Below are the code and all the weights of a small trained network. Each question names an input and a class and asks about switching units off, where a switched-off unit gives its printed mean instead of its output.

import numpy as np


def w(rows, s, z=0):
    codes = np.array(rows[::2]) - 128.0
    scale = np.full(codes.shape[1], s)
    scale[-1] = z or s
    return codes * scale


def norm(h):
    return h / np.sqrt((h * h).mean(-1, keepdims=True) + 1e-5)


def f(y):
    return np.maximum(y, 0)


def log_softmax(a):
    a = a - a.max(-1, keepdims=True)
    return a - np.log(np.exp(a).sum(-1, keepdims=True))


def net(x, mask):
    res = np.array(x, float).reshape(1, 4) / 4 @ E
    u = 0
    for l in range(2):
        y = f(norm(res) @ A[l][:, :-1].T + A[l][:, -1])
        res = res + np.where(mask[u : u + 5], y, B[l][:, -1]) @ B[l][:, :-1]
        u += 5
    return log_softmax(norm(res)[-1] @ U[:, :-1].T + U[:, -1])


A, B = {}, {}
E = w([
[66,174,146,114,92,140,46],'x0',
[160,21,50,135,35,130,36],'x1',
[175,142,113,99,112,231,160],'x2',
[58,26,174,2,184,155,145],'x3',
],0.0075)
A[0] = w([
[108,158,118,96,131,183,29,112],'0.n1',
[211,135,66,171,34,87,103,204],'0.n2',
[213,255,132,234,25,77,64,5],'0.n3',
[122,77,150,113,90,198,71,10],'0.n4',
[44,80,147,131,136,49,116,1],'0.n5',
],0.0095,0.0043)
B[0] = w([
[70,187,178,86,198,62,116,169],'0.n1',
[121,104,53,164,217,178,116,231],'0.n2',
[1,98,25,179,156,154,144,249],'0.n3',
[156,110,149,79,88,173,170,156],'0.n4',
[177,130,190,108,177,17,111,158],'0.n5',
],0.0091,0.011)
A[1] = w([
[145,142,137,19,89,186,106,4],'1.n1',
[165,214,136,254,193,148,252,104],'1.n2',
[117,83,57,104,184,181,138,189],'1.n3',
[241,126,78,235,126,110,160,146],'1.n4',
[216,28,63,134,127,86,119,126],'1.n5',
],0.0097,0.004)
B[1] = w([
[137,107,123,83,57,69,214,156],'1.n1',
[155,93,136,130,25,126,208,232],'1.n2',
[202,143,156,50,98,170,114,255],'1.n3',
[64,107,112,10,137,108,156,180],'1.n4',
[129,210,130,188,192,157,47,176],'1.n5',
],0.011,0.0097)
U = w([
[167,106,156,21,96,132,188,223],'0',
[60,133,14,220,141,178,140,176],'1',
[82,133,192,110,203,40,74,158],'2',
[179,161,133,193,117,128,89,1],'3',
[204,108,109,118,192,182,1,136],'4',
[160,129,160,200,20,131,194,50],'5',
[145,155,143,152,114,137,72,22],'6',
],0.019,0.0086)

Each question gives the input, the list of numbers given to net, and the class t.
The units are the neurons (one row each of A and B). Each row of codes is followed by its name. A weight is (code - 128) times the scale printed after its matrix; where a second scale follows, it is the last column's (A, B and U).
mask holds one flag per neuron, layer by layer. A switched-off neuron (its flag False) gives its mean, the last column of its row in B, instead of its output. The means were averaged over made-up inputs and are rounded, as every weight is.
A unit's drop is (log p(t) with every unit on - log p(t) with that unit switched off) / (log p(t) with every unit on - log p(t) with every unit switched off).
The circuit of an input: a set's keep is (log p(t) with only the set's units on - log p(t) with every unit switched off) / (log p(t) with every unit on - log p(t) with every unit switched off). Starting from all 10 units, units are removed one at a time, each time the one whose removal leaves the highest keep (on an exact tie, the one counted first), for as long as the keep stays at least 0.8.
units of the circuit, in order: the units of the circuit, biggest drop first
top k neurons: the k neurons with the biggest drops, biggest first
k most important neurons of layer l: the k neurons of layer l with the biggest drops, biggest first
drop when u is switched off: that unit's drop, to one decimal
input [6,5,7,1], class 0: top neuron	(1.n1)
input [7,-4,4,-1], class 2: 2 most important neurons of layer 0	(0.n1, 0.n2)
input [2,4,-3,7], class 2: top 4 neurons	(0.n5, 1.n2, 1.n3, 0.n2)
input [-2,-6,-7,-1], class 5: top 2 neurons	(1.n2, 1.n3)
input [-6,8,5,5], class 4: top 2 neurons	(1.n5, 1.n2)
input [-4,-7,0,-4], class 5: top 3 neurons	(1.n2, 0.n2, 1.n3)
input [-4,-6,-7,-3], class 0: 2 most important neurons of layer 0	(0.n1, 0.n3)
input [0,-4,4,-1], class 5: 2 most important neurons of layer 0	(0.n2, 0.n3)
input [-7,3,0,-1], class 4: top 2 neurons	(1.n5, 0.n3)
input [-4,6,7,1], class 4: top 3 neurons	(1.n5, 1.n2, 0.n2)
input [7,-3,3,4], class 2: 2 most important neurons of layer 0	(0.n1, 0.n2)
input [-8,7,-6,-3], class 4: units of the circuit, in order	(1.n5, 1.n2)
input [4,5,7,-3], class 4: 3 most important neurons of layer 1	(1.n3, 1.n2, 1.n1)
input [-7,8,-1,4], class 4: units of the circuit, in order	(1.n5)
input [3,4,-3,1], class 4: 2 most important neurons of layer 1	(1.n4, 1.n1)
input [-2,-7,0,-4], class 5: top 3 neurons	(1.n2, 0.n2, 1.n3)
input [-3,-8,-3,-3], class 5: 2 most important neurons of layer 1	(1.n2, 1.n3)
input [-1,1,-5,7], class 2: 2 most important neurons of layer 0	(0.n5, 0.n2)
input [-7,7,-5,-2], class 4: top 3 neurons	(1.n3, 0.n3, 1.n5)
input [1,-3,-5,6], class 2: units of the circuit, in order	(1.n2)
input [8,-5,1,3], class 2: drop when 1.n3 is switched off	0.2
input [-5,-2,6,-5], class 0: drop when 1.n4 is switched off	0.5
input [-5,3,-1,6], class 4: drop when 0.n5 is switched off	0.0
input [-6,7,-6,-2], class 4: drop when 0.n3 is switched off	0.1
